Below are the code and all the weights of a small trained network. Each question names an input and a target symbol and asks about switching units off, where a switched-off unit gives its printed mean instead of its output.

import numpy as np


def w(rows, s, z=0):
    codes = np.array(rows[::2]) - 128.0
    scale = np.full(codes.shape[1], s)
    scale[-1] = z or s
    return codes * scale


def f(y):
    return np.maximum(y, 0)


def softmax(a):
    e = np.exp(a - a.max(-1, keepdims=True))
    return e / e.sum(-1, keepdims=True)


def log_softmax(a):
    a = a - a.max(-1, keepdims=True)
    return a - np.log(np.exp(a).sum(-1, keepdims=True))


def net(x, mask):
    ids = ['ΓΣΦΩαβδεζθλμξπτ'.index(c) for c in x.split()]
    T = len(ids)
    res = E[ids] + P[:T]
    r = res
    for j in range(3):
        rows = slice(3 * j, 3 * j + 3)
        q, k, v = (r @ M[0][rows].T for M in (Q, K, V))
        z = softmax(np.where(np.tri(T) > 0, q @ k.T / 3**0.5, -1e9)) @ v
        o = O[0][rows]
        res = res + np.where(mask[j], z, o[:, -1]) @ o[:, :-1]
    y = f(res @ A[0][:, :-1].T + A[0][:, -1])
    res = res + np.where(mask[3:15], y, B[0][:, -1]) @ B[0][:, :-1]
    return log_softmax(res[-1] @ U[:, :-1].T + U[:, -1])


Q, K, V, O, A, B = {}, {}, {}, {}, {}, {}
E = w([
[94,116,89],'Γ',
[112,114,97],'Σ',
[178,184,133],'Φ',
[130,124,111],'Ω',
[100,95,99],'α',
[87,127,93],'β',
[49,201,50],'δ',
[132,122,113],'ε',
[120,121,108],'ζ',
[152,131,126],'θ',
[135,135,111],'λ',
[111,252,77],'μ',
[132,108,114],'ξ',
[84,98,90],'π',
[102,114,99],'τ',
],0.017)
P = w([
[143,135,127],'0',
[43,170,166],'1',
[149,129,91],'2',
[50,168,134],'3',
[154,126,68],'4',
[47,171,116],'5',
[158,123,48],'6',
[42,178,103],'7',
[164,121,29],'8',
[34,185,91],'9',
[171,119,7],'10',
[47,174,97],'11',
],0.016)
Q[0] = w([
[21,184,36],'h0',
[4,173,111],'h0',
[171,94,99],'h0',
[143,150,112],'h1',
[137,151,159],'h1',
[124,109,141],'h1',
[92,137,222],'h2',
[95,84,153],'h2',
[92,167,161],'h2',
],0.018)
K[0] = w([
[148,115,4],'h0',
[217,106,66],'h0',
[78,150,119],'h0',
[139,141,116],'h1',
[92,166,128],'h1',
[123,119,147],'h1',
[142,93,194],'h2',
[92,114,171],'h2',
[150,72,147],'h2',
],0.022)
V[0] = w([
[104,249,118],'h0',
[197,177,165],'h0',
[80,205,104],'h0',
[105,156,97],'h1',
[173,65,101],'h1',
[80,112,130],'h1',
[160,61,140],'h2',
[102,82,138],'h2',
[78,98,102],'h2',
],0.018)
O[0] = w([
[162,240,130,240],'h0',
[191,130,72,57],'h0',
[134,252,156,248],'h0',
[123,111,109,204],'h1',
[188,147,145,93],'h1',
[115,149,90,142],'h1',
[106,61,147,4],'h2',
[91,116,145,82],'h2',
[64,143,100,177],'h2',
],0.018,0.013)
A[0] = w([
[220,153,85,47],'n0',
[204,149,143,25],'n1',
[125,183,182,115],'n2',
[58,127,153,38],'n3',
[116,39,112,69],'n4',
[194,180,81,158],'n5',
[234,92,231,254],'n6',
[55,136,173,48],'n7',
[128,138,254,130],'n8',
[30,4,148,109],'n9',
[117,49,118,78],'n10',
[124,64,57,252],'n11',
],0.012,0.0091)
B[0] = w([
[114,83,156,194],'n0',
[46,115,165,172],'n1',
[125,106,93,230],'n2',
[180,174,194,152],'n3',
[53,121,145,134],'n4',
[158,72,112,253],'n5',
[149,251,201,130],'n6',
[192,136,206,157],'n7',
[145,78,106,139],'n8',
[198,58,142,164],'n9',
[56,103,145,133],'n10',
[44,56,41,144],'n11',
],0.011,0.053)
U = w([
[151,159,196,90],'Γ',
[144,130,160,183],'Σ',
[232,83,74,138],'Φ',
[63,124,142,188],'Ω',
[156,82,161,79],'α',
[46,187,184,116],'β',
[196,171,147,72],'δ',
[109,111,117,249],'ε',
[82,134,158,211],'ζ',
[38,110,75,33],'θ',
[10,161,154,144],'λ',
[94,163,72,112],'μ',
[91,71,106,36],'ξ',
[234,120,159,68],'π',
[159,138,168,187],'τ',
],0.013,0.012)

Each question gives the input, a string of symbols that net reads in full, and the target symbol t.
The units are the heads (3 rows each of Q, K, V and O) and the neurons (one row each of A and B). Each row of codes is followed by its name. A weight is (code - 128) times the scale printed after its matrix; where a second scale follows, it is the last column's (O, A, B and U).
mask holds one flag per unit, heads first, then neurons. A switched-off unit (its flag False) gives its mean, the last column of its rows in O or B, instead of its output. The means were averaged over made-up inputs and are rounded, as every weight is.
A unit's drop is (log p(t) with every unit on - log p(t) with that unit switched off) / (log p(t) with every unit on - log p(t) with every unit switched off).
The circuit of an input: a set's keep is (log p(t) with only the set's units on - log p(t) with every unit switched off) / (log p(t) with every unit on - log p(t) with every unit switched off). Starting from the 12 units with the biggest drops (on a tie, the unit counted first), units are removed one at a time, each time the one whose removal leaves the highest keep (on an exact tie, the one counted first), for as long as the keep stays at least 0.8.
circuit, biggest first: the units of the circuit, biggest drop first
k most important neurons: the k neurons with the biggest drops, biggest first
heads that matter: for each layer, one digit per head in row order, 1 if its drop is at least 0.15 and else 0, layers parted by /
input δ π λ μ π ε δ θ, target δ: heads that matter -> 100
input α τ Φ δ ε δ β, target μ: circuit, biggest first -> [h2]
input Ω ζ θ α μ θ α δ, target α: circuit, biggest first -> [h0 n9 h2 n7]
input α Φ λ δ ζ, target μ: 3 most important neurons -> [n2 n1 n5]
input α δ α π, target α: circuit, biggest first -> [h0 n9 n2]
input δ δ β Φ, target β: 2 most important neurons -> [n5 n9]
input δ δ μ λ Γ λ λ α, target λ: 4 most important neurons -> [n5 n2 n9 n8]
input Γ δ μ μ α θ, target α: circuit, biggest first -> [h0 n9 h2 n2]
input α Φ β δ Σ α θ α, target θ: circuit, biggest first -> [h0 n5 n11]
input α μ α β ζ α δ α Σ, target μ: circuit, biggest first -> [h0 n7 n2]
input λ μ Φ α μ α θ δ δ α Ω, target μ: circuit, biggest first -> [n1 n2 n5 h0]
input μ π μ Γ θ λ μ θ, target μ: 3 most important neurons -> [n9 n1 n7]
input α τ β α α ζ, target α: circuit, biggest first -> [h0 n9 n2]
input Ω α μ α δ α α Σ Ω Ω ξ λ, target ξ: circuit, biggest first -> [h0]
input λ δ τ δ α, target μ: heads that matter -> 001
input ξ μ τ α α θ π β α ε δ, target μ: circuit, biggest first -> [h0 n9 n5 n2]
input δ λ θ δ Σ ξ τ Φ α β, target α: circuit, biggest first -> [h0 n9 n7]
input δ β β α λ θ δ δ τ α Φ, target μ: circuit, biggest first -> [n1 n2 n5 h0]
input μ α μ μ μ δ ε, target μ: 3 most important neurons -> [n1 n2 n5]
input ε π β θ θ Γ δ α Σ Γ Φ μ, target Φ: circuit, biggest first -> [h0]
input θ δ ξ τ α τ θ μ λ α, target λ: 3 most important neurons -> [n5 n9 n2]
input δ μ λ α δ μ, target δ: 2 most important neurons -> [n7 n1]
input θ π Γ μ, target Γ: 2 most important neurons -> [n5 n7]
input ε β μ Φ ζ δ ζ α θ β, target θ: 3 most important neurons -> [n5 n11 n7]
input θ β α, target ξ: 4 most important neurons -> [n11 n5 n9 n1]
input λ μ Σ Γ π α, target π: 2 most important neurons -> [n9 n1]
